In the rows, 128 means zero.
Here are made-up objects, facts about them, and rows of numbers that follow some of those facts. Name the object behind each unnamed row.

There are 4 kinds of fact about the objects: ξ, Σ, α, ω.
[Q_992 Q_517 Q_15 Q_478 Q_730 Q_288 Q_286 Q_162 Q_87 Q_591 Q_181 Q_124 Q_285 Q_523 Q_729 Q_587 Q_134 Q_813 Q_800 Q_504 Q_362 Q_8 Q_763 Q_706 Q_98 Q_296 Q_129] ξ 885
[Q_810 Q_870 Q_7 Q_165 Q_740 Q_831 Q_480 Q_215 Q_406 Q_871 Q_62 Q_617 Q_398 Q_155 Q_961 Q_671 Q_885 Q_171 Q_546 Q_211 Q_641 Q_318 Q_953 Q_820 Q_451 Q_867 Q_679 Q_385 Q_429 Q_386 Q_387 Q_303 Q_11 Q_814 Q_12 Q_872] ξ 604
[Q_728 Q_599 Q_710 Q_277 Q_55 Q_77 Q_842 Q_312 Q_435 Q_384 Q_163 Q_976 Q_57 Q_751 Q_966 Q_154 Q_227 Q_698 Q_337 Q_680 Q_329 Q_682 Q_956 Q_545 Q_282] ξ 57
[Q_923 Q_584 Q_472 Q_30 Q_444 Q_365 Q_69 Q_564 Q_423 Q_121 Q_974 Q_635 Q_247 Q_160 Q_381 Q_959 Q_153 Q_363 Q_886 Q_719 Q_85 Q_681 Q_972 Q_9 Q_808 Q_761 Q_736 Q_348 Q_274] ξ 15
[Q_177 Q_780 Q_927 Q_369 Q_64 Q_621 Q_579 Q_158 Q_311 Q_804 Q_401 Q_191 Q_778 Q_341 Q_552 Q_828 Q_619 Q_51 Q_767 Q_708 Q_333 Q_829 Q_917 Q_622 Q_273 Q_618 Q_73 Q_357 Q_173 Q_120 Q_408 Q_805] ξ 997
[Q_593 Q_208 Q_560 Q_783 Q_10 Q_353 Q_822 Q_243 Q_748 Q_245 Q_650 Q_143 Q_649 Q_965 Q_891 Q_506 Q_204 Q_257 Q_325 Q_986 Q_908 Q_374 Q_912 Q_577 Q_179 Q_759 Q_840 Q_999 Q_182 Q_945 Q_418 Q_167] ξ 1
[Q_216 Q_832 Q_250 Q_294 Q_127 Q_152 Q_537 Q_426 Q_988 Q_306 Q_49 Q_400 Q_424 Q_465 Q_150 Q_629 Q_319 Q_469 Q_383 Q_524 Q_947 Q_628 Q_588 Q_690 Q_326 Q_903 Q_207] ξ 356
{Q_992 Q_127 Q_976 Q_999} Σ Q_761
{Q_810 Q_870 Q_294 Q_579 Q_451 Q_622 Q_408} Σ Q_588
{Q_728 Q_177 Q_191 Q_285 Q_227 Q_429 Q_11 Q_73} Σ Q_628
{Q_780 Q_365 Q_974 Q_385 Q_173 Q_282} Σ Q_886
{Q_584 Q_30 Q_143 Q_179} Σ Q_698
{Q_927 Q_842 Q_426 Q_885 Q_820 Q_85 Q_629} Σ Q_635
{Q_593 Q_215 Q_87 Q_312 Q_435} Σ Q_211
{Q_216 Q_822 Q_247 Q_903 Q_296} Σ Q_650
{Q_832 Q_152 Q_537 Q_988 Q_49 Q_524 Q_947} Σ Q_923
{Q_208 Q_560 Q_965 Q_945} Σ Q_912
{Q_277 Q_57 Q_546 Q_986 Q_337 Q_680} Σ Q_384
{Q_7 Q_62 Q_273} Σ Q_288
{Q_783 Q_243 Q_891 Q_504 Q_329} Σ Q_250
{Q_369 Q_708} Σ Q_867
{Q_165 Q_398 Q_400} Σ Q_545
{Q_10 Q_171 Q_972 Q_362 Q_840 Q_98 Q_872} Σ Q_751
{Q_517 Q_587 Q_800} Σ Q_564
{Q_64} Σ Q_51
{Q_740 Q_158 Q_245 Q_619 Q_333 Q_182 Q_167} Σ Q_617
{Q_15 Q_953} Σ Q_318
{Q_831 Q_121 Q_381 Q_719 Q_204 Q_679 Q_759} Σ Q_706
{Q_444 Q_423 Q_469 Q_207} Σ Q_472
{Q_353 Q_286 Q_160 Q_150 Q_9 Q_303} Σ Q_69
{Q_621 Q_591 Q_274} Σ Q_155
{Q_478 Q_153 Q_363 Q_134 Q_813 Q_690} Σ Q_729
{Q_730 Q_55 Q_341 Q_325} Σ Q_129
{Q_480 Q_401 Q_523 Q_319 Q_357 Q_736 Q_763} Σ Q_306
{Q_162 Q_959 Q_154 Q_424 Q_908 Q_682 Q_956} Σ Q_710
{Q_871 Q_804 Q_778 Q_671 Q_641 Q_387 Q_805} Σ Q_311
{Q_181 Q_829 Q_386} Σ Q_383
{Q_163 Q_748 Q_814} Σ Q_681
{Q_124 Q_828 Q_649 Q_577 Q_120} Σ Q_917
{Q_552 Q_257 Q_618 Q_8} Σ Q_77
{Q_961} Σ Q_767
{Q_966} Σ Q_465
{Q_506 Q_326} Σ Q_406
{Q_374 Q_808 Q_418} Σ Q_599
{Q_348} Σ Q_12
{Q_992 Q_30 Q_369 Q_423 Q_591 Q_552 Q_204 Q_908 Q_348 Q_167} α c
{Q_810 Q_593 Q_15 Q_444 Q_365 Q_730 Q_778 Q_523 Q_49 Q_227 Q_629} α g
{Q_584 Q_294 Q_127 Q_121 Q_537 Q_974 Q_959 Q_85 Q_829 Q_134 Q_986 Q_303 Q_808 Q_469 Q_362 Q_805} α a
{Q_927 Q_871 Q_247 Q_961 Q_619 Q_257 Q_577 Q_11 Q_524 Q_759 Q_680 Q_408} α h
{Q_216 Q_163 Q_381 Q_885 Q_153 Q_400 Q_953 Q_273 Q_8 Q_357 Q_326 Q_329 Q_682 Q_182} α k
{Q_832 Q_208 Q_783 Q_621 Q_478 Q_842 Q_822 Q_398 Q_245 Q_154 Q_622 Q_337 Q_387 Q_999 Q_120 Q_872 Q_282} α f
{Q_870 Q_10 Q_64 Q_401 Q_124 Q_341 Q_57 Q_965 Q_708 Q_820 Q_333 Q_679 Q_150 Q_813 Q_179 Q_618} α d
{Q_7 Q_831 Q_152 Q_87 Q_191 Q_171 Q_546 Q_325 Q_319 Q_690 Q_296 Q_418} α i
{Q_165 Q_353 Q_748 Q_451 Q_386 Q_800 Q_504 Q_947 Q_903} α e
{Q_740 Q_62 Q_435 Q_285 Q_976 Q_966 Q_587 Q_424 Q_385 Q_972 Q_763 Q_207} α j
{Q_158 Q_215 Q_55 Q_243 Q_426 Q_181 Q_160 Q_828 Q_671 Q_143 Q_719 Q_429 Q_814 Q_173 Q_736 Q_840 Q_274 Q_956} α b
Q_992 ω [Q_127]
Q_810 ω [Q_579]
Q_780 ω [Q_974]
Q_593 ω [Q_312 Q_87]
Q_365 ω [Q_173]
Q_480 ω [Q_319]
Q_162 ω [Q_682]
Q_152 ω [Q_947 Q_49]
Q_121 ω [Q_679 Q_831]
Q_62 ω [Q_273]
Q_398 ω [Q_165]
Q_426 ω [Q_85 Q_629]
Q_748 ω [Q_814]
Q_245 ω [Q_740 Q_158]
Q_124 ω [Q_577]
Q_552 ω [Q_618]
Q_988 ω [Q_832 Q_537]
Q_976 ω [Q_999]
Q_153 ω [Q_363]
Q_57 ω [Q_337]
Q_649 ω [Q_577]
Q_49 ω [Q_947]
Q_154 ω [Q_959]
Q_587 ω [Q_517]
Q_227 ω [Q_177]
Q_204 ω [Q_381]
Q_257 ω [Q_552]
Q_622 ω [Q_451]
Q_150 ω [Q_286]
Q_385 ω [Q_173]
Q_374 ω [Q_418 Q_808]
Q_386 ω [Q_829 Q_181]
Q_273 ω [Q_7]
Q_303 ω [Q_150]
Q_11 ω [Q_191]
Q_362 ω [Q_840]
Q_357 ω [Q_736]
Q_690 ω [Q_134]
Q_759 ω [Q_679]
Q_763 ω [Q_319]
Q_329 ω [Q_891]
Q_682 ω [Q_162 Q_908]
Q_408 ω [Q_294 Q_451]
Q_872 ω [Q_362]
Q_274 ω [Q_591]
Q_282 ω [Q_385]
Q_805 ω [Q_387]

Some rows with their names:
[123 126 163 136 138 145 120 141 147 130  99 159 171 153 119 132 114 120
 137 128 148 111 117 150 142 111]: Q_840
[115 116 108 133 129 135 142 143 126 103 149 143 108  78 112 139 117 113
 145  94 132 150 130 119 106 148]: Q_480
[139 119 126 128 145 137 131 129 146 106 133 133 117  97 107 149 125 102
 121  97 121 162 122 118 111 164]: Q_121
[130 142 115 123 118 121 138 113 107 135 145 104 112 126 144 128 142 134
 113 141 117 130 125 125 121 122]: Q_294
[122 120 130 141 114 138 132 120 122 154 116 110 126 148 105 114 140 121
 125 129 128 120 126 118 130 126]: Q_191
[131 150 102 143 118 106 121 113 109 127 124 153 121 133 139 128 122 146
 148 143 129 116 127 122 146 115]: Q_181
[118 128 101 150 139 133 137 133 124  92 148 130  96  79 124 153 129 129
 120 107 125 158 131  97 114 145]: Q_426
[133 121 154 127 134 137 116 128 153 127 111 143 162 159 115 111 112 106
 131 125 153 124 126 144 151 123]: Q_577
[112 140 130 140 122 129 141 124 112 131 141 124 123 126 141 123 128 141
 127 134 135 116 130 129 124 104]: Q_215
[117 119 129 120 118 120 135 138 126 133 136 115 116 129 148 111 130 160
 130 131 130 112 145 133 121 116]: Q_211
[129 111 148 139 152 140 114 137 170 107 115 165 142 119  96 142  97  89
 143  94 141 154 132 130 126 151]: Q_748
[128 133 133 129 133 129 121 121 128 127 127 110 132 143 137 131 132 125
 110 145 129 133 128 124 135 115]: Q_842
[135 125  97 134 140 136 145 135 120 110 147 134  99  72 110 160 129 124
 128  98 117 161 129 103 103 151]: Q_150
[106 153 152 181 194 155  87 165 152 132 164 135 151  52 142 140 159  68
 168 172 112  97 192  59 115 252]: Q_682
[127 126 161 128 135 132 111 127 152 126 108 142 161 160 119 111 111 107
 131 129 148 121 123 146 146 120]: Q_891
[117 119 128 120 118 121 134 139 126 133 136 115 116 129 148 111 130 161
 130 131 130 113 146 133 120 116]: Q_12
[134 132 140 124 130 134 129 121 128 135 121 112 137 142 132 133 140 124
 109 137 123 128 116 134 128 127]: Q_808
[128 132 134 127 122 133 134 123 124 129 134 119 135 138 135 117 134 126
 118 133 138 120 123 134 139 122]: Q_619

Rows to name:
No name comes twice in this set of rows, the named rows included.
[114 118 112 141 132 134 139 138 129 111 149 142 106  84 115 147 116 115
 141  99 127 152 137 115 106 142] : Q_386
[121 139 143 140 130 133 134 121 124 127 128 127 134 136 136 126 131 136
 119 132 136 118 123 133 131 113] : Q_828
[117 110 106 130 131 145 144 158 120 117 140 148 117  73 108 160 120 115
 150 100 122 148 130 119 103 142] : Q_872
[129 108 143 134 149 140 113 141 169  97 115 164 144 115  92 133  98  89
 144  90 146 155 127 129 129 155] : Q_649
[118 118 109 132 134 133 138 140 128 115 150 139 107  84 110 144 116 111
 142 101 125 153 138 114 104 142] : Q_398
[124 108 116 144 131 140 127 132 137 129 117 129 109 105  80 139 130 102
 136  97 116 155 125 103 108 163] : Q_227
[136 125 160 123 143 145 117 141 143 147 101 153 173 157 112 135 115 112
 136 135 139 114 123 147 142 110] : Q_10
[121 141 119 136 116 126 143 118 105 133 138 112 115 124 148 136 145 144
 116 139 119 122 121 125 123 118] : Q_903
[102 135 129 158 113 132 140 120 110 145 126 119 114 133 114 113 134 142
 131 127 133 112 130 113 120 106] : Q_429
[138 123 122 133 149 140 133 136 138 113 134 142 119  94 104 153 122 111
 127 100 123 157 129 113 114 151] : Q_57
[118 121 129 119 119 119 134 136 127 132 138 114 116 129 150 109 128 159
 129 131 131 114 146 133 120 116] : Q_617
[133 117  94 130 126 136 144 136 120 113 150 127 100  81 116 151 137 116
 129 106 116 155 129 108 114 160] : Q_690
[116 120 119 142 110 123 138 126 116 143 115 102  99 132 125 107 154 172
 124 127 116 109 133 109 115 129] : Q_628
[135 104 142 122 149 139 109 141 168 117 116 156 144 121  90 139  99  77
 145  99 135 158 133 131 126 156] : Q_593
[111 114 108 123 131 127 129 145 128 108 143 133 104  80 111 142 113 105
 147 102 119 158 131 117  94 147] : Q_62

Now the same objects, written a new way:
Known rows:
[128 114 136 147 156 114 136 112 153 133 103 128 129 130 141 122 129 118
 110 144 150 139 123 148 131 129 119 108 122 115 130 123 131 151 132 112
 114]: Q_593
[125 129 129 114 131 128 123 131 110 124 147 126 118 135 117 119 129 126
 133 114 100 137 128 122 112 117 132 125 121 118 138 141 110 114 126 144
 134]: Q_628
[107 160 136 119 138 142 125 138 101 133 152 114 116 137 104 119 134 125
 141 128 106 131 125 130 124 133 142 149 119 137 136 143 112 124 115 142
 137]: Q_917
[124 135 126 121 135 132 122 138 115 122 143 122 131 135 119 135 122 137
 137 116 114 130 128 127 122 122 134 123 130 140 128 129 124 119 131 139
 130]: Q_288
[137 121 123 126 110 128 126 130 126 127 133 133 129 124 133 134 126 134
 134 124 124 120 130 122 127 127 130 131 135 131 126 123 134 120 129 128
 131]: Q_986
[137 121 131 131 114 132 127 129 130 125 133 132 122 123 142 130 129 133
 133 123 122 119 123 121 125 131 123 127 139 136 128 129 138 114 132 125
 126]: Q_783
[117 156 138 132 186  92 127  84 169 154  87 136 158  72 174 195 158 154
  88 169 157 157  65 212 156  97 111 185 132  51 177 142 208 100 100 247
 168]: Q_682
[142 117 117 123 130 122 117 128 129 116 139 129 146 135 126 150 109 142
 137 113 127 127 141 129 116 123 111 110 130 143 118 126 130 110 139 129
 132]: Q_155
[138 123 136 130 115 135 126 115 125 121 132 127 130 133 133 143 129 144
 128 129 123 121 136 121 127 121 125 144 136 123 124 116 120 130 134 124
 125]: Q_840
[112 157 143 125 124 151 131 137 111 135 141 121 104 122 120 112 145 119
 134 131 112 122 119 120 132 144 135 157 124 133 138 147 122 119 116 128
 134]: Q_120
[142 118 116 123 131 123 117 129 130 116 138 130 146 135 126 149 109 143
 137 113 126 126 141 129 116 123 111 110 130 143 118 125 130 110 139 131
 133]: Q_406
[142 120 119 132 111 128 123 123 137 118 124 134 142 125 134 146 117 144
 130 116 132 123 138 119 124 129 103 119 135 137 118 126 131 114 139 120
 134]: Q_546
[141 120 118 135 110 127 125 123 138 118 125 135 145 127 130 147 116 149
 131 115 134 123 142 118 125 128 107 121 130 131 118 122 126 115 139 120
 138]: Q_215
[138 122 131 136 121 114 123 125 116 133 153 126 124 143 134 138 121 137
 145 131 104 128 121 136 112 119 141 127 141 134 133 122 131 122 125 138
 127]: Q_384
[129 130 123 132 115 135 129 134 128 119 125 129 136 124 128 136 126 148
 128 113 125 125 132 113 131 123 125 127 134 130 125 120 124 124 137 129
 132]: Q_160
[105 163 137 131 119 146 135 133 111 138 139 117 115 128 111 116 142 130
 136 130 113 128 126 116 134 139 137 155 119 126 135 139 109 131 115 134
 145]: Q_158
[125 136 129 130 118 137 129 133 123 124 128 127 126 124 127 129 130 137
 130 119 121 127 126 117 130 127 125 131 134 134 127 128 126 125 131 128
 130]: Q_87
[114 130 131 134 157 117 135 123 138 138 106 126 126 132 120 112 133 105
 110 149 146 141 123 148 136 131 133 123 113 115 132 129 128 156 121 120
 117]: Q_988

Rows to name:
No name comes twice in this set of rows, the named rows included.
[134 130 133 130 123 131 129 121 135 129 130 131 137 109 151 156 136 145
 131 124 133 123 117 127 132 126 125 147 135 113 136 128 148 104 125 165
 153] : Q_908
[110 149 137 120 120 143 132 130 107 132 137 125 104 126 113 104 147 120
 126 124 102 135 124 114 121 130 128 149 117 109 142 151 102 122 117 136
 138] : Q_191
[132 108 125 148 154 109 137 115 166 131  95 130 145 124 144 128 119 118
 113 134 165 141 133 143 131 135 102  83 118 123 120 126 135 143 139 111
 128] : Q_810
[129 129 132 126 121 142 128 137 125 123 131 130 121 119 134 125 133 131
 130 120 123 120 121 117 131 132 126 129 136 138 129 133 134 116 131 126
 128] : Q_478
[118 143 127 127 131 129 127 140 114 135 148 117 127 132 121 127 125 131
 145 118 114 133 124 125 121 130 136 120 127 141 130 135 123 122 124 145
 143] : Q_588
[134 128 130 117 119 141 121 125 123 116 128 126 135 124 130 142 129 144
 123 120 123 123 134 115 133 117 120 142 142 131 120 120 124 128 139 128
 120] : Q_972
[143 120 141 127 126 122 118 113 113 128 157 122 124 146 135 146 126 139
 140 135 105 124 126 136 111 116 140 144 142 130 129 119 127 126 128 137
 119] : Q_751
[140  91 120 123 153 106 136 109 167 124  98 141 141 129 135 120 125 117
 104 130 159 136 147 144 132 122 110  92 105  90 129 124 119 133 138 111
 123] : Q_11
[127 127 122 117 112 132 127 129 119 122 127 132 123 122 124 119 133 134
 123 112 108 133 129 110 123 115 119 125 129 112 133 136 112 118 131 133
 132] : Q_285
[124 139 133 131 120 141 130 137 121 128 134 129 113 123 128 120 135 127
 132 127 118 121 118 123 129 139 130 138 132 138 134 137 133 117 123 124
 129] : Q_832
[128 112 128 134 153 109 132 114 147 134 104 129 134 131 134 122 127 111
 110 145 151 140 128 149 130 124 126 112 121 115 127 122 133 154 130 120
 115] : Q_374

